Here is a tiny trained network, its code and every weight. The questions are about switching its units off for an input and a class, where a switched-off unit gives its printed mean instead of its output.

import numpy as np


def w(rows, s, z=0):
    codes = np.array(rows[::2]) - 128.0
    scale = np.full(codes.shape[1], s)
    scale[-1] = z or s
    return codes * scale


def norm(h):
    return h / np.sqrt((h * h).mean(-1, keepdims=True) + 1e-5)


def f(y):
    return np.maximum(y, 0)


def log_softmax(a):
    a = a - a.max(-1, keepdims=True)
    return a - np.log(np.exp(a).sum(-1, keepdims=True))


def net(x, mask):
    res = np.array(x, float).reshape(1, 7) / 4 @ E
    u = 0
    for l in range(2):
        y = f(norm(res) @ A[l][:, :-1].T + A[l][:, -1])
        res = res + np.where(mask[u : u + 6], y, B[l][:, -1]) @ B[l][:, :-1]
        u += 6
    return log_softmax(norm(res)[-1] @ U[:, :-1].T + U[:, -1])


A, B = {}, {}
E = w([
[122,130,128,129],'x0',
[97,147,3,137],'x1',
[132,125,128,127],'x2',
[194,176,90,182],'x3',
[129,126,128,129],'x4',
[65,27,86,210],'x5',
[126,129,128,130],'x6',
],0.0065)
A[0] = w([
[124,123,56,73,161],'0.n0',
[101,113,167,96,165],'0.n1',
[174,93,118,183,37],'0.n2',
[86,59,74,147,24],'0.n3',
[87,152,147,3,28],'0.n4',
[80,146,111,30,2],'0.n5',
],0.013,0.0055)
B[0] = w([
[75,160,119,126,253],'0.n0',
[106,73,175,117,250],'0.n1',
[90,135,127,146,174],'0.n2',
[152,129,142,102,246],'0.n3',
[84,134,75,101,241],'0.n4',
[105,147,1,179,181],'0.n5',
],0.014,0.0043)
A[1] = w([
[114,147,150,240,39],'1.n0',
[235,186,214,116,76],'1.n1',
[141,141,191,213,32],'1.n2',
[222,254,105,108,86],'1.n3',
[139,157,80,178,201],'1.n4',
[20,110,66,101,2],'1.n5',
],0.011,0.0027)
B[1] = w([
[109,164,27,74,168],'1.n0',
[220,77,36,96,169],'1.n1',
[94,196,5,133,159],'1.n2',
[96,131,197,187,187],'1.n3',
[215,108,191,158,201],'1.n4',
[157,129,154,86,254],'1.n5',
],0.014,0.0071)
U = w([
[121,109,138,38,145],'0',
[117,191,30,124,236],'1',
[251,153,89,176,189],'2',
[177,194,198,211,4],'3',
[101,53,179,174,30],'4',
],0.018,0.0028)

Each question gives the input, the list of numbers given to net, and the class t.
The units are the neurons (one row each of A and B). Each row of codes is followed by its name. A weight is (code - 128) times the scale printed after its matrix; where a second scale follows, it is the last column's (A, B and U).
mask holds one flag per neuron, layer by layer. A switched-off neuron (its flag False) gives its mean, the last column of its row in B, instead of its output. The means were averaged over made-up inputs and are rounded, as every weight is.
A unit's drop is (log p(t) with every unit on - log p(t) with that unit switched off) / (log p(t) with every unit on - log p(t) with every unit switched off).
The circuit of an input: a set's keep is (log p(t) with only the set's units on - log p(t) with every unit switched off) / (log p(t) with every unit on - log p(t) with every unit switched off). Starting from all 12 units, units are removed one at a time, each time the one whose removal leaves the highest keep (on an exact tie, the one counted first), for as long as the keep stays at least 0.8.
circuit, biggest first: the units of the circuit, biggest drop first
k most important neurons: the k neurons with the biggest drops, biggest first
k most important neurons of layer l: the k neurons of layer l with the biggest drops, biggest first
input [4,4,4,0,-4,4,-8], class 0: 2 most important neurons	[0.n5 0.n0]
input [7,8,1,2,4,2,3], class 2: circuit, biggest first	[1.n4 0.n4]
input [7,6,5,5,-3,3,7], class 2: circuit, biggest first	[1.n4]
input [2,-1,-1,6,-5,3,-8], class 1: 2 most important neurons	[1.n0 0.n4]
input [8,-8,6,2,3,7,2], class 1: circuit, biggest first	[1.n2 1.n0]
input [-6,5,5,-1,0,7,0], class 0: circuit, biggest first	[1.n5 0.n3]
input [5,7,4,-1,-3,7,8], class 0: circuit, biggest first	[1.n5 0.n5 0.n3]
input [8,8,2,3,-1,7,-1], class 2: 2 most important neurons of layer 0	[0.n3 0.n1]
input [-3,8,5,-5,0,1,4], class 0: 4 most important neurons of layer 1	[1.n5 1.n2 1.n0 1.n4]
input [0,4,5,0,5,1,4], class 0: 2 most important neurons	[0.n0 0.n5]
input [-5,1,-4,3,-8,4,7], class 2: 3 most important neurons	[0.n1 1.n4 0.n3]
input [3,4,0,2,8,0,-5], class 3: 2 most important neurons of layer 0	[0.n1 0.n4]
input [7,5,-6,1,7,1,-1], class 2: 2 most important neurons	[0.n1 1.n4]
input [2,7,-8,3,-2,-7,-4], class 3: circuit, biggest first	[1.n3]
input [0,0,1,-2,-8,1,8], class 4: 4 most important neurons of layer 0	[0.n1 0.n4 0.n0 0.n5]
input [3,1,-6,-8,-8,-1,1], class 1: 2 most important neurons	[0.n5 0.n4]
input [1,-1,-8,8,4,7,2], class 1: 3 most important neurons of layer 0	[0.n4 0.n2 0.n5]
input [1,8,-6,-6,6,2,-2], class 0: 2 most important neurons of layer 0	[0.n3 0.n4]
input [4,7,-6,8,-8,2,7], class 2: 2 most important neurons	[1.n4 1.n0]
input [5,2,3,-4,6,-1,-8], class 1: circuit, biggest first	[0.n5]
input [0,7,7,1,-1,5,-4], class 2: 3 most important neurons	[0.n1 1.n4 0.n4]
input [5,-4,-5,2,-8,-6,-6], class 2: 2 most important neurons of layer 1	[1.n1 1.n3]
input [2,5,4,8,-6,8,-4], class 2: 2 most important neurons of layer 1	[1.n4 1.n2]
input [-8,-6,2,-3,-8,1,7], class 4: 2 most important neurons	[0.n1 1.n5]
input [-6,8,8,-3,-8,2,4], class 0: 2 most important neurons of layer 1	[1.n5 1.n2]
